After every row comes one of two labels: whether the row has a hidden trait. Each part has its own trait and labels.
[  5  -2  10  12   7  -1  11 -11   4   0   0   0   3   2  -1  17   3   5
   0   0  -4   1  -4   1   7  10  13   0  -1   0  -1  -5  -1   0  -5  -1
   3   0   0  -7   1  -6   9   2  -4  -3  -7  -4 -11 -10   2   1 -18   2
   4  -3  -1  -2  -7  -3   5   4   6  -6   3   2  -2  -1  -4   9   3  -2
  -3  -3   0   4  -3   2  11  14  -7   6   3  39   9  -3   0] | X
[  4   1  -1  -3   4 -22  11   1   1   1  -1   1   2   0   0   4   0  -2
   2   0  -4  -1   7   0   7  -7   4   1   3  -1   4   0   0  -3  -3  -2
   0   0   1  -2   1   5   9   0   0   1  -1   1  -5   6   5   3   4  -8
   0  -8  -1   0  -2   2   4  12   0  -3  -1   0   2  -1  -1   2  -4   3
  -1   7  -1   6  -5  -2   2   7   1  -4   1  -3   0  -5   2] | X
[-46  -1 -15  13 -10   1   9 -13   9 -21  -3   5   1   0  -4   5  -5  -7
   9   2  -1  -3  21   3 -13   0 -13   0   5   0   5  -1   3   3  -3  -1
   7   5   1  -7   5  -6   2   3  -9  -5   1  -1   0   3   9   1 -11   3
  -3  -7   1   0   1   2   4  12 -14   0   0  -2  -4  -2   0  -3  -9   2
  -1  35  -3   6   4   0 -26 -21  -1  -5   5  34 -27 -12  -6] | U
[-45  -2 -13  16  -3  -1  11 -14  10 -17   0   7   1   0  -4   7  -4  -6
  11   2   6  -3  17   2 -13   1 -16   0   4   1   5   0   3   3  -4  -1
   7   3   1  -9   3  -4   4   3   2  -5   0  -1   3   4   5   4  -9   1
  -3  -8   2   0   3   3   7  21 -10   0   0  -2  -4  -2   1  -4  -9   2
  -2  33  -3   1   3   0 -24 -16   4  -5   4  14 -27 -12  -5] | U
[  7  -2  11   8  11  -9  17  -3   7   0  -1   1   4   2  -1  19   2   4
   2   0  -4   1  -5   1   7   9  14   0  -1   0  -2  -5  -2   0  -4  -3
   2   0   1  -7   2  -3  10   1  -4  -3  -9  -2 -10  -6   6   3 -20   0
   3  -3  -1  -2  -8  -4   4   7   4  -7   3   1  -1  -1  -4   9   3   0
  -2  -1   2   6  -4   1  11  16  -5   5   5  17   4  -8   1] | X
[-46  -2 -14  11  -3  -5  12 -11  10 -19  -2   7   1   0  -4   7  -4  -6
  12   2   5  -4  20   2 -10   0 -15   0   5   1   5   0   4   4  -3  -2
   7   4   1  -8   4  -3   4   3   1  -4  -1   0   3   5   8   2  -6   1
  -4 -10   2   0   1   2   6  20 -14   0  -1  -3  -4  -2   0  -3 -11   3
  -2  43  -4   3   3   0 -26 -16   4  -4   5  10 -21 -14  -5] | U
[-46  -2 -20  14  -6  -1   9 -13   9 -18  -2   6   1   0  -4   6  -5  -6
  10   2   3  -3  21   2 -12   0 -20   0   4   0   6  -1   3   3  -4  -1
   7   5   1  -8   4  -4   2   4  -2  -4   0   0   1   4   9   1  -9   3
  -3  -8   2   0   1   2   5  15 -14   0   0  -3  -4  -2   0  -2  -9   2
  -2  32  -3   3   4   0 -27 -17   1  -5   5  24 -26 -10  -5] | U
[-40  -2  -9  17  -1   3   9 -10   9 -17   0   7   0   0  -4   6  -2  -5
  11   2  10  -4  18   2  -9   1 -16   0   4   1   3  -1   4   2  -5   0
   7   3   1 -10   3  -5   6   3   5  -5   0  -1   5   3   3   1 -11   2
  -2  -5   3   0   2   2   7  22 -13   1   0  -2  -4  -2   1  -2  -8   1
  -2  30  -4  -2   3   0 -22 -17   5  -3   4  22 -24 -11  -4] | U
[-41  -1 -13  16 -13   7   4 -14   6 -18  -2   4   0   0  -4   1  -4  -5
   8   1   0  -3  24   2 -16   1 -14   0   4   0   5  -1   4   2  -4   0
   7   5   1  -6   3  -8   1   4  -7  -6   2  -2  -2   1   5  -2 -13   6
  -2  -6   1   0   2   3   5   6 -13   1   0  -2  -4  -2   0  -2  -7   0
  -1  30  -3   2   7   1 -26 -26  -3  -4   3  39 -21  -8  -5] | U
[ -1  -2  -1  -3   6 -20   9   0   4   0  -2   0   1   0   1   0   0   2
   0   2   3  -2  -3  -1  11  -2   8   2   1   0   5   2   0   0  -4  -1
   0  -1   0  -1  -1   7   7   1   7   1   0   2  -8   3   6   2   2  -6
  -1 -15  -2  -1  -4  -1   6   4  -2  -2  -1   0   3  -1   0   0  -6   2
  -1  -3  -3  10  -6  -2   5   8   0  -4   3  -2   2  -4  -1] | X
[-50  -2 -15  14  -6  -4  10 -11  10 -22  -2   6   1   0  -4   4  -4  -6
  11   2   5  -4  20   2 -12   1 -15   0   4   1   5   2   3   3  -4  -1
   7   5   1  -7   4  -4   3   3  -2  -4   0   0   2   5   7   2 -10   4
  -3  -9   2   0   1   3   5  18 -14   1   0  -2  -4  -2   1  -2  -9   2
  -1  31  -3   4   2   0 -24 -16   3  -5   5  16 -26 -13  -4] | U
[  0  -1  -2  -2   2 -17   9   4   3  -1  -2   0   1   0   1   0   1  -1
   0   2  -1  -1   0   0  12  -2   4   1   1   0   4   2   0   0  -4   0
  -1  -1   0  -1  -1   5   6   1   7   1   0   2  -6   3   6   2   0  -6
  -1 -12  -2  -1  -4  -1   7   3   3  -1  -1   0   3  -1   0  -1  -6   1
  -1  -4  -3   9  -5  -2   2   9  -1  -4   3  -2   5  -2  -1] | X
[-42  -2 -15  13 -11   5   7 -13   8 -17  -3   5   1   0  -4   5  -5  -6
   8   1   0  -3  21   3 -14   1 -14   0   5   0   6  -1   2   2  -4  -1
   7   6   1  -7   5  -6   3   4  -6  -5   2  -2  -2   3   7   0 -12   4
  -2  -8   1   0   1   2   5  13 -14   0   0  -2  -4  -3   0  -2  -9   1
  -1  32  -3   3   6   1 -27 -19  -1  -3   4  37 -22 -11  -5] | U
[-41  -2 -16  19 -10  12   4 -11   7 -13   0   4  -1   0  -4   3  -2  -4
   9   2   7  -4  17   2 -12   3 -18   0   3   0   5   0   4   1  -4   1
   8   2   1  -7   2  -7   3   4   2  -5   1  -3   3   1   0  -2 -12   5
  -2  -4   2   0   3   3   7  15 -11   2   0  -2  -4  -2   1  -3  -8  -1
  -2  29  -4  -3   4   1 -24 -22   2  -2   3  33 -20  -8  -5] | U
[  8   0  -4  -5   7 -17   9   1  -3  -3  -1   2   2   0   0   4   0  -2
   1   1  -4  -1   1  -1   5  -3  -2   1   1  -1   4   4   0  -2  -5   0
  -1  -1   1  -1   0   7   8   0  -1   1   2   1  -3   5   4   1   0  -6
   0  -9  -2   0  -3   1   2  12  -1  -3  -1   0   3  -1  -1   1  -5   3
  -1   2   0   7  -5  -3   4  10   1  -5   3   3   9  -8   0] | X
[-40  -2 -15  16 -10   5   7 -14   8 -17  -2   5   1   0  -4   4  -4  -5
  10   2   4  -3  20   2 -12   1 -16   0   4   0   5  -1   4   2  -4   0
   7   5   1  -8   3  -4   2   3  -2  -6   1  -2   3   3   4   0 -11   3
  -2  -6   2   0   2   3   6  13 -14   1   0  -3  -5  -2   1  -3  -8   1
  -1  32  -4   1   4   1 -23 -19   1  -3   5  32 -24 -11  -5] | U
[-46  -1 -14  11  -9   0   9 -13   9 -19  -3   5   1   0  -5   4  -5  -6
  10   3   0  -4  24   2 -14  -1 -14   0   5   0   6  -1   3   3  -3  -1
   7   5   1  -7   4  -6   2   4  -6  -5   0   0   0   3   8   1 -12   4
  -3  -8   1   0   1   2   5  14 -12   0  -1  -2  -4  -2   0  -3 -10   2
  -1  30  -3   4   6   0 -24 -21  -2  -5   4  30 -26 -11  -4] | U
[ -1  -2  10  13   9  -5  13  -2   6  -2   0   0   4   2  -1  20   1   5
   2  -1  -4   0  -4   1   6   9  19   1  -1   0   0  -6  -2   0  -4  -2
   1   0   0  -9   1  -3   9   2  -4  -4  -8  -3  -9  -7   4   2 -17   0
   3  -2  -1  -2  -9  -3   4  10   2  -7   3   1  -2   0  -4  10   2  -1
  -3  -3   2   6  -4   1   5  15  -6   6   5  22   9  -4   0] | X
[  5   0  -6  -4   3 -13   5  -3   0  -4   0   0   1   0   0   2   0  -2
   0   1  -5  -1   3  -1   6  -4   1   1   0  -1   4   3   0  -2  -4   0
  -1  -1   0  -1  -1   5   7   0  -1   0   2   0  -4   4   5   0   0  -5
   0  -9  -2   0  -2   0   4  10  -2  -2  -1   0   3  -2  -1   2  -6   2
  -1   4  -1   6  -4  -2   1   6   0  -4   1  10   9  -5   0] | X
